Below are the code and all the weights of a small trained network. Each question names an input and a class and asks about switching units off, where a switched-off unit gives its printed mean instead of its output.

import numpy as np


def w(rows, s, z=0):
    codes = np.array(rows[::2]) - 128.0
    scale = np.full(codes.shape[1], s)
    scale[-1] = z or s
    return codes * scale


def f(y):
    return np.maximum(y, 0)


def log_softmax(a):
    a = a - a.max(-1, keepdims=True)
    return a - np.log(np.exp(a).sum(-1, keepdims=True))


def net(x, mask):
    res = np.array(x, float).reshape(1, 3) / 4 @ E
    y = f(res @ A[0][:, :-1].T + A[0][:, -1])
    res = res + np.where(mask, y, B[0][:, -1]) @ B[0][:, :-1]
    return log_softmax(res[-1] @ U[:, :-1].T + U[:, -1])


A, B = {}, {}
E = w([
[187,72,201,98,77,202,161,169,41,76],'x0',
[91,103,85,49,133,171,210,34,119,142],'x1',
[184,133,90,222,4,166,200,74,203,149],'x2',
],0.011)
A[0] = w([
[48,217,62,172,186,75,125,113,186,146,44],'neuron 1',
[84,150,104,165,159,98,117,98,193,113,253],'neuron 2',
[163,230,167,233,121,36,37,207,176,113,126],'neuron 3',
[74,150,47,133,118,146,99,195,114,82,255],'neuron 4',
[165,24,243,105,35,180,140,164,60,101,103],'neuron 5',
[77,149,54,1,141,99,182,27,178,201,133],'neuron 6',
[29,247,73,163,166,113,90,91,200,163,45],'neuron 7',
[76,124,135,69,190,36,49,87,85,140,121],'neuron 8',
[184,158,105,235,51,127,159,84,186,141,84],'neuron 9',
[70,173,162,79,208,77,102,185,74,74,4],'neuron 10',
],0.009,0.0085)
B[0] = w([
[170,108,174,103,144,61,110,171,221,106,198],'neuron 1',
[245,199,127,233,173,69,120,171,86,115,214],'neuron 2',
[79,75,218,161,124,178,173,28,106,56,250],'neuron 3',
[158,214,90,228,58,123,149,167,57,76,196],'neuron 4',
[219,108,123,173,117,31,125,155,198,99,233],'neuron 5',
[158,102,238,162,57,188,186,112,107,85,213],'neuron 6',
[183,110,186,95,136,74,65,138,185,117,203],'neuron 7',
[105,199,156,125,64,79,80,117,81,157,214],'neuron 8',
[75,190,131,147,40,136,78,140,107,232,218],'neuron 9',
[107,136,177,99,41,114,72,83,159,218,197],'neuron 10',
],0.011,0.017)
U = w([
[201,116,125,127,155,72,98,147,205,101,90],'0',
[101,88,210,137,96,172,190,46,112,54,95],'1',
[90,181,115,122,66,132,72,118,130,231,74],'2',
[172,189,80,171,132,137,163,162,44,74,210],'3',
[45,74,43,38,222,192,216,90,85,212,2],'4',
[45,7,24,29,179,203,67,33,230,20,2],'5',
[29,41,23,20,203,206,39,201,221,97,2],'6',
[2,59,53,62,191,221,216,28,98,199,2],'7',
],0.013,0.0086)

Each question gives the input, the list of numbers given to net, and the class t.
The units are the neurons (one row each of A and B). Each row of codes is followed by its name. A weight is (code - 128) times the scale printed after its matrix; where a second scale follows, it is the last column's (A, B and U).
mask holds one flag per neuron, in row order. A switched-off neuron (its flag False) gives its mean, the last column of its row in B, instead of its output. The means were averaged over made-up inputs and are rounded, as every weight is.
A unit's drop is (log p(t) with every unit on - log p(t) with that unit switched off) / (log p(t) with every unit on - log p(t) with every unit switched off).
The circuit of an input: a set's keep is (log p(t) with only the set's units on - log p(t) with every unit switched off) / (log p(t) with every unit on - log p(t) with every unit switched off). Starting from all 10 units, units are removed one at a time, each time the one whose removal leaves the highest keep (on an exact tie, the one counted first), for as long as the keep stays at least 0.8.
circuit, biggest first: the units of the circuit, biggest drop first
unit that matters most: the unit with the biggest drop
top k neurons: the k neurons with the biggest drops, biggest first
drop when u is switched off: that unit's drop, to one decimal
input [-7,7,3], class 0: top 4 neurons : [neuron 3; neuron 7; neuron 1; neuron 2]
input [-3,-2,-3], class 3: circuit, biggest first : [neuron 4]
input [-3,2,2], class 3: top 2 neurons : [neuron 3; neuron 5]
input [-8,3,6], class 0: top 2 neurons : [neuron 1; neuron 7]
input [0,4,5], class 2: top 2 neurons : [neuron 3; neuron 9]
input [-3,1,-2], class 3: top 4 neurons : [neuron 5; neuron 3; neuron 10; neuron 4]
input [1,-1,-2], class 3: top 2 neurons : [neuron 3; neuron 9]
input [-3,-1,3], class 3: top 4 neurons : [neuron 10; neuron 5; neuron 2; neuron 8]
input [3,-5,-6], class 2: top 3 neurons : [neuron 10; neuron 6; neuron 8]
input [4,1,0], class 0: top 2 neurons : [neuron 3; neuron 5]
input [8,6,0], class 0: top 2 neurons : [neuron 5; neuron 3]
input [-1,5,-7], class 2: top 2 neurons : [neuron 3; neuron 8]
input [3,0,3], class 3: circuit, biggest first : [neuron 3; neuron 7]
input [-4,0,5], class 2: unit that matters most : neuron 9
input [2,3,3], class 3: circuit, biggest first : [neuron 3; neuron 10]
input [-3,-4,-4], class 1: top 2 neurons : [neuron 3; neuron 9]
input [2,1,4], class 2: top 3 neurons : [neuron 3; neuron 9; neuron 2]
input [-3,-1,1], class 3: top 4 neurons : [neuron 5; neuron 10; neuron 2; neuron 4]
input [1,-4,-7], class 2: drop when neuron 10 is switched off : 0.5
input [2,-7,-4], class 1: drop when neuron 3 is switched off : 0.8
input [-3,-4,-7], class 2: drop when neuron 8 is switched off : 0.1
input [8,4,-3], class 0: drop when neuron 5 is switched off : 0.3
input [4,5,6], class 2: circuit, biggest first : [neuron 3]
